Below are the code and all the weights of a small trained network. Each question names an input and a target symbol and asks about switching units off, where a switched-off unit gives its printed mean instead of its output.

import numpy as np


def w(rows, s, z=0):
    codes = np.array(rows[::2]) - 128.0
    scale = np.full(codes.shape[1], s)
    scale[-1] = z or s
    return codes * scale


def norm(h):
    return h / np.sqrt((h * h).mean(-1, keepdims=True) + 1e-5)


def f(y):
    return np.maximum(y, 0)


def softmax(a):
    e = np.exp(a - a.max(-1, keepdims=True))
    return e / e.sum(-1, keepdims=True)


def log_softmax(a):
    a = a - a.max(-1, keepdims=True)
    return a - np.log(np.exp(a).sum(-1, keepdims=True))


def net(x, mask):
    ids = ['εζηπστφ'.index(c) for c in x.split()]
    T = len(ids)
    res = E[ids] + P[:T]
    r = norm(res)
    for j in range(2):
        rows = slice(2 * j, 2 * j + 2)
        q, k, v = (r @ M[0][rows].T for M in (Q, K, V))
        z = softmax(np.where(np.tri(T) > 0, q @ k.T / 2**0.5, -1e9)) @ v
        o = O[0][rows]
        res = res + np.where(mask[j], z, o[:, -1]) @ o[:, :-1]
    y = f(norm(res) @ A[0][:, :-1].T + A[0][:, -1])
    res = res + np.where(mask[2:14], y, B[0][:, -1]) @ B[0][:, :-1]
    return log_softmax(norm(res)[-1] @ U[:, :-1].T + U[:, -1])


Q, K, V, O, A, B = {}, {}, {}, {}, {}, {}
E = w([
[151,151,67,158],'ε',
[156,149,70,162],'ζ',
[154,139,73,145],'η',
[175,64,98,161],'π',
[11,107,110,125],'σ',
[67,180,117,196],'τ',
[172,108,141,2],'φ',
],0.0063)
P = w([
[128,184,2,88],'0',
[144,140,34,115],'1',
[145,117,56,130],'2',
[149,108,78,145],'3',
[154,92,90,156],'4',
[148,85,106,159],'5',
[154,70,118,168],'6',
[147,81,136,169],'7',
[141,73,153,174],'8',
[141,72,165,175],'9',
[145,72,182,182],'10',
[148,81,207,190],'11',
[153,76,221,199],'12',
[152,86,230,204],'13',
],0.0045)
Q[0] = w([
[166,113,120,180],'H0',
[107,118,138,103],'H0',
[135,200,176,6],'H1',
[81,137,114,207],'H1',
],0.015)
K[0] = w([
[159,125,133,178],'H0',
[121,130,121,85],'H0',
[145,149,10,114],'H1',
[150,134,254,125],'H1',
],0.014)
V[0] = w([
[37,97,154,115],'H0',
[142,197,184,202],'H0',
[33,171,118,129],'H1',
[138,196,133,254],'H1',
],0.0061)
O[0] = w([
[217,33,128,145,5],'H0',
[124,120,36,39,15],'H0',
[180,145,84,218,120],'H1',
[65,3,36,154,169],'H1',
],0.0054,0.0023)
A[0] = w([
[41,128,145,74,96],'N0',
[171,127,163,175,175],'N1',
[221,122,141,58,235],'N2',
[67,186,94,38,37],'N3',
[52,157,131,167,110],'N4',
[146,150,109,130,73],'N5',
[246,67,87,87,249],'N6',
[96,130,120,180,137],'N7',
[78,183,70,108,148],'N8',
[59,79,137,80,187],'N9',
[253,123,78,24,223],'N10',
[138,51,163,162,33],'N11',
],0.0062,0.0017)
B[0] = w([
[207,167,96,183,157],'N0',
[164,129,141,51,215],'N1',
[126,226,226,147,181],'N2',
[104,98,80,56,156],'N3',
[206,154,90,120,232],'N4',
[135,106,109,139,140],'N5',
[78,196,116,178,226],'N6',
[175,143,138,93,252],'N7',
[99,111,154,67,197],'N8',
[172,163,92,69,211],'N9',
[88,254,154,225,174],'N10',
[158,123,144,76,233],'N11',
],0.0055,0.0029)
U = w([
[102,137,133,102,3],'ε',
[117,38,204,88,154],'ζ',
[76,236,63,122,176],'η',
[160,97,115,1,175],'π',
[243,158,116,177,128],'σ',
[53,74,88,193,143],'τ',
[70,201,223,135,134],'φ',
],0.0065,0.0053)

Each question gives the input, a string of symbols that net reads in full, and the target symbol t.
The units are the heads (2 rows each of Q, K, V and O) and the neurons (one row each of A and B). Each row of codes is followed by its name. A weight is (code - 128) times the scale printed after its matrix; where a second scale follows, it is the last column's (O, A, B and U).
mask holds one flag per unit, heads first, then neurons. A switched-off unit (its flag False) gives its mean, the last column of its rows in O or B, instead of its output. The means were averaged over made-up inputs and are rounded, as every weight is.
A unit's drop is (log p(t) with every unit on - log p(t) with that unit switched off) / (log p(t) with every unit on - log p(t) with every unit switched off).
The circuit of an input: a set's keep is (log p(t) with only the set's units on - log p(t) with every unit switched off) / (log p(t) with every unit on - log p(t) with every unit switched off). Starting from the 12 units with the biggest drops (on a tie, the unit counted first), units are removed one at a time, each time the one whose removal leaves the highest keep (on an exact tie, the one counted first), for as long as the keep stays at least 0.8.
circuit, biggest first: the units of the circuit, biggest drop first
k most important neurons: the k neurons with the biggest drops, biggest first
drop when u is switched off: that unit's drop, to one decimal
input η η η η π σ σ ζ π σ φ τ τ, target σ: 3 most important neurons -> N4, N7, N6
input π π φ π φ ζ π π φ τ τ, target σ: circuit, biggest first -> N4, N6, N10, N2
input π φ π π η σ σ ζ η σ η τ τ σ, target τ: circuit, biggest first -> H1
input σ η φ ε ζ, target φ: circuit, biggest first -> H1, N2
input τ τ ζ τ η σ η τ τ φ, target η: circuit, biggest first -> N10, N6
input ζ π π η, target π: circuit, biggest first -> H1, N8
input φ π η π π σ τ σ π σ τ π π η, target π: 3 most important neurons -> N9, N10, N11
input φ ε ζ σ, target σ: circuit, biggest first -> N4, H0, H1
input σ π σ π φ π σ σ τ σ π η ζ σ, target ζ: circuit, biggest first -> H0, N6
input π η τ τ π, target τ: circuit, biggest first -> H1, N6
input φ τ ε π, target η: circuit, biggest first -> N6, H1
input τ τ τ η, target τ: drop when N7 is switched off -> 0.0
input η η σ φ η π π ζ, target π: drop when N10 is switched off -> 0.2
input π σ τ η π ζ σ, target σ: drop when H0 is switched off -> 0.1
input τ η π π, target π: circuit, biggest first -> H1
